Below is a small trained network, with its code and all its weights. Each question gives an input and a class and asks what happens when units are switched off, that is, made to give their printed mean instead of their output.

import numpy as np


def w(rows, s, z=0):
    codes = np.array(rows[::2]) - 128.0
    scale = np.full(codes.shape[1], s)
    scale[-1] = z or s
    return codes * scale


def norm(h):
    return h / np.sqrt((h * h).mean(-1, keepdims=True) + 1e-5)


def f(y):
    return y / 2 * (1 + np.tanh(0.7978845608 * (y + 0.044715 * y**3)))


def log_softmax(a):
    a = a - a.max(-1, keepdims=True)
    return a - np.log(np.exp(a).sum(-1, keepdims=True))


def net(x, mask):
    res = np.array(x, float).reshape(1, 5) / 4 @ E
    u = 0
    for l in range(4):
        y = f(norm(res) @ A[l][:, :-1].T + A[l][:, -1])
        res = res + np.where(mask[u : u + 6], y, B[l][:, -1]) @ B[l][:, :-1]
        u += 6
    return log_softmax(norm(res)[-1] @ U[:, :-1].T + U[:, -1])


A, B = {}, {}
E = w([
[155,211,105,192],'x0',
[179,11,116,167],'x1',
[182,161,57,134],'x2',
[174,128,232,79],'x3',
[150,95,90,180],'x4',
],0.011)
A[0] = w([
[171,230,97,181,18],'L0N1',
[79,122,185,94,106],'L0N2',
[208,47,242,100,93],'L0N3',
[181,105,17,107,45],'L0N4',
[45,120,175,119,3],'L0N5',
[144,3,98,252,43],'L0N6',
],0.02,0.0044)
B[0] = w([
[153,240,154,191,213],'L0N1',
[60,90,161,121,180],'L0N2',
[240,137,164,49,247],'L0N3',
[113,115,23,50,198],'L0N4',
[27,119,129,142,161],'L0N5',
[117,55,95,254,253],'L0N6',
],0.031,0.012)
A[1] = w([
[48,104,151,123,129],'L1N1',
[196,75,165,129,210],'L1N2',
[113,41,74,251,2],'L1N3',
[174,69,104,221,147],'L1N4',
[131,135,62,57,134],'L1N5',
[240,104,187,39,16],'L1N6',
],0.029,0.0036)
B[1] = w([
[178,34,178,184,173],'L1N1',
[102,138,103,49,204],'L1N2',
[247,121,115,24,250],'L1N3',
[229,113,90,98,228],'L1N4',
[63,108,58,164,165],'L1N5',
[3,197,191,24,248],'L1N6',
],0.036,0.017)
A[2] = w([
[173,160,133,214,21],'L2N1',
[100,115,115,114,1],'L2N2',
[100,91,113,152,123],'L2N3',
[111,85,247,86,199],'L2N4',
[147,251,189,197,125],'L2N5',
[148,55,189,151,124],'L2N6',
],0.021,0.0043)
B[2] = w([
[187,220,159,67,170],'L2N1',
[87,161,133,108,122],'L2N2',
[80,131,75,219,135],'L2N3',
[29,7,202,244,252],'L2N4',
[209,235,244,255,241],'L2N5',
[222,20,153,234,178],'L2N6',
],0.018,0.011)
A[3] = w([
[5,112,21,17,137],'L3N1',
[66,137,142,128,2],'L3N2',
[107,120,100,121,58],'L3N3',
[70,94,31,123,33],'L3N4',
[124,120,114,140,87],'L3N5',
[2,129,10,3,139],'L3N6',
],0.0095,0.0051)
B[3] = w([
[46,181,97,205,238],'L3N1',
[241,107,157,58,114],'L3N2',
[106,136,129,133,107],'L3N3',
[41,149,54,233,124],'L3N4',
[110,141,135,117,111],'L3N5',
[7,163,93,255,254],'L3N6',
],0.0095,0.0056)
U = w([
[228,80,67,57,211],'0',
[44,107,209,25,185],'1',
[154,209,178,199,127],'2',
[84,103,27,183,2],'3',
[89,3,203,204,84],'4',
],0.018,0.0033)

Each question gives the input, the list of numbers given to net, and the class t.
The units are the neurons (one row each of A and B). Each row of codes is followed by its name. A weight is (code - 128) times the scale printed after its matrix; where a second scale follows, it is the last column's (A, B and U).
mask holds one flag per neuron, layer by layer. A switched-off neuron (its flag False) gives its mean, the last column of its row in B, instead of its output. The means were averaged over made-up inputs and are rounded, as every weight is.
A unit's drop is (log p(t) with every unit on - log p(t) with that unit switched off) / (log p(t) with every unit on - log p(t) with every unit switched off).
The circuit of an input: a set's keep is (log p(t) with only the set's units on - log p(t) with every unit switched off) / (log p(t) with every unit on - log p(t) with every unit switched off). Starting from the 12 units with the biggest drops (on a tie, the unit counted first), units are removed one at a time, each time the one whose removal leaves the highest keep (on an exact tie, the one counted first), for as long as the keep stays at least 0.8.
circuit, biggest first: the units of the circuit, biggest drop first
unit that matters most: the unit with the biggest drop
k most important neurons: the k neurons with the biggest drops, biggest first
top k neurons in layer l: the k neurons of layer l with the biggest drops, biggest first
drop when u is switched off: that unit's drop, to one decimal
input [7,1,-6,7,8], class 1: 2 most important neurons	(L0N3, L1N6)
input [2,-8,1,-6,8], class 2: circuit, biggest first	(L0N1)
input [-6,-2,-1,1,1], class 1: 3 most important neurons	(L0N3, L0N6, L1N6)
input [-3,-4,6,-2,-3], class 3: 4 most important neurons	(L0N6, L1N5, L0N3, L0N4)
input [-2,-2,4,1,-4], class 4: 4 most important neurons	(L0N6, L0N3, L0N1, L0N4)
input [8,7,0,6,-2], class 1: circuit, biggest first	(L0N3, L1N6)
input [1,-1,5,-6,-1], class 3: 2 most important neurons	(L0N4, L0N6)
input [-3,-6,5,-8,-3], class 3: 2 most important neurons	(L0N6, L1N5)
input [7,5,6,0,-5], class 2: 3 most important neurons	(L0N1, L0N6, L1N3)
input [-3,-4,1,-6,4], class 3: 2 most important neurons	(L0N6, L0N4)
input [2,5,-3,-1,-8], class 1: drop when L0N3 is switched off	4.1
input [2,-7,3,-7,1], class 2: drop when L0N6 is switched off	0.2
input [-5,1,-1,7,7], class 1: drop when L0N3 is switched off	0.2
input [4,2,6,7,5], class 1: unit that matters most	L0N3
input [8,-7,-7,5,-3], class 4: top 2 neurons in layer 0	(L0N3, L0N2)
